Below are the code and all the weights of a small trained network. Each question names an input and a class and asks about switching units off, where a switched-off unit gives its printed mean instead of its output.

import numpy as np


def w(rows, s, z=0):
    codes = np.array(rows[::2]) - 128.0
    scale = np.full(codes.shape[1], s)
    scale[-1] = z or s
    return codes * scale


def norm(h):
    return h / np.sqrt((h * h).mean(-1, keepdims=True) + 1e-5)


def f(y):
    return y / 2 * (1 + np.tanh(0.7978845608 * (y + 0.044715 * y**3)))


def log_softmax(a):
    a = a - a.max(-1, keepdims=True)
    return a - np.log(np.exp(a).sum(-1, keepdims=True))


def net(x, mask):
    res = np.array(x, float).reshape(1, 7) / 4 @ E
    u = 0
    for l in range(3):
        y = f(norm(res) @ A[l][:, :-1].T + A[l][:, -1])
        res = res + np.where(mask[u : u + 5], y, B[l][:, -1]) @ B[l][:, :-1]
        u += 5
    return log_softmax(norm(res)[-1] @ U[:, :-1].T + U[:, -1])


A, B = {}, {}
E = w([
[200,84,129],'x0',
[55,24,19],'x1',
[156,152,125],'x2',
[146,2,193],'x3',
[30,139,143],'x4',
[150,151,216],'x5',
[164,175,118],'x6',
],0.0017)
A[0] = w([
[172,191,16,223],'0.n1',
[146,190,226,254],'0.n2',
[29,72,3,189],'0.n3',
[132,56,168,199],'0.n4',
[73,83,174,184],'0.n5',
],0.0043,0.0008)
B[0] = w([
[83,72,176,209],'0.n1',
[115,35,126,254],'0.n2',
[183,148,184,245],'0.n3',
[119,253,194,165],'0.n4',
[220,135,197,158],'0.n5',
],0.0028,0.0017)
A[1] = w([
[90,228,79,254],'1.n1',
[156,92,157,254],'1.n2',
[147,68,180,232],'1.n3',
[216,116,3,130],'1.n4',
[20,81,125,178],'1.n5',
],0.0051,0.00085)
B[1] = w([
[57,162,68,219],'1.n1',
[151,121,92,218],'1.n2',
[126,177,99,250],'1.n3',
[97,4,108,192],'1.n4',
[166,157,149,188],'1.n5',
],0.0044,0.0015)
A[2] = w([
[73,117,196,27],'2.n1',
[139,66,109,2],'2.n2',
[114,96,230,87],'2.n3',
[80,90,255,117],'2.n4',
[90,84,222,114],'2.n5',
],0.0046,0.0011)
B[2] = w([
[161,141,9,95],'2.n1',
[100,96,102,71],'2.n2',
[228,110,62,217],'2.n3',
[166,166,64,254],'2.n4',
[146,204,3,189],'2.n5',
],0.0052,0.00065)
U = w([
[194,194,76,111],'0',
[118,113,219,3],'1',
[145,131,212,62],'2',
[173,85,182,36],'3',
[183,167,181,210],'4',
[101,56,112,234],'5',
[1,239,123,185],'6',
],0.0078,0.003)

Each question gives the input, the list of numbers given to net, and the class t.
The units are the neurons (one row each of A and B). Each row of codes is followed by its name. A weight is (code - 128) times the scale printed after its matrix; where a second scale follows, it is the last column's (A, B and U).
mask holds one flag per neuron, layer by layer. A switched-off neuron (its flag False) gives its mean, the last column of its row in B, instead of its output. The means were averaged over made-up inputs and are rounded, as every weight is.
A unit's drop is (log p(t) with every unit on - log p(t) with that unit switched off) / (log p(t) with every unit on - log p(t) with every unit switched off).
The circuit of an input: a set's keep is (log p(t) with only the set's units on - log p(t) with every unit switched off) / (log p(t) with every unit on - log p(t) with every unit switched off). Starting from the 12 units with the biggest drops (on a tie, the unit counted first), units are removed one at a time, each time the one whose removal leaves the highest keep (on an exact tie, the one counted first), for as long as the keep stays at least 0.8.
circuit, biggest first: the units of the circuit, biggest drop first
k most important neurons: the k neurons with the biggest drops, biggest first
top k neurons in layer l: the k neurons of layer l with the biggest drops, biggest first
drop of u: that unit's drop, to one decimal
input [4,3,-4,-2,-4,5,6], class 5: circuit, biggest first => [1.n4 0.n3]
input [-1,-6,7,7,-2,3,-4], class 0: circuit, biggest first => [2.n5 2.n4]
input [8,-1,-1,-3,-5,-1,-5], class 5: top 2 neurons in layer 0 => [0.n3 0.n5]
input [-6,-6,-5,2,-1,8,0], class 0: top 2 neurons in layer 0 => [0.n2 0.n3]
input [-4,1,-4,6,0,-1,5], class 4: top 2 neurons in layer 1 => [1.n4 1.n3]
input [-2,7,-5,8,5,-1,-4], class 0: top 2 neurons in layer 2 => [2.n5 2.n4]
input [-4,-4,6,1,-1,-4,-1], class 1: 2 most important neurons => [0.n2 2.n5]
input [1,-4,2,4,6,7,-5], class 0: most important neuron => [2.n5]
input [-1,-2,1,-4,0,6,-6], class 0: top 2 neurons in layer 0 => [0.n2 0.n4]
input [1,2,2,-2,-4,-6,8], class 5: drop of 1.n4 => 0.1
input [4,3,-6,-3,-7,5,8], class 5: drop of 0.n5 => 0.1
input [2,6,-2,5,1,7,-6], class 0: drop of 0.n3 => 0.0
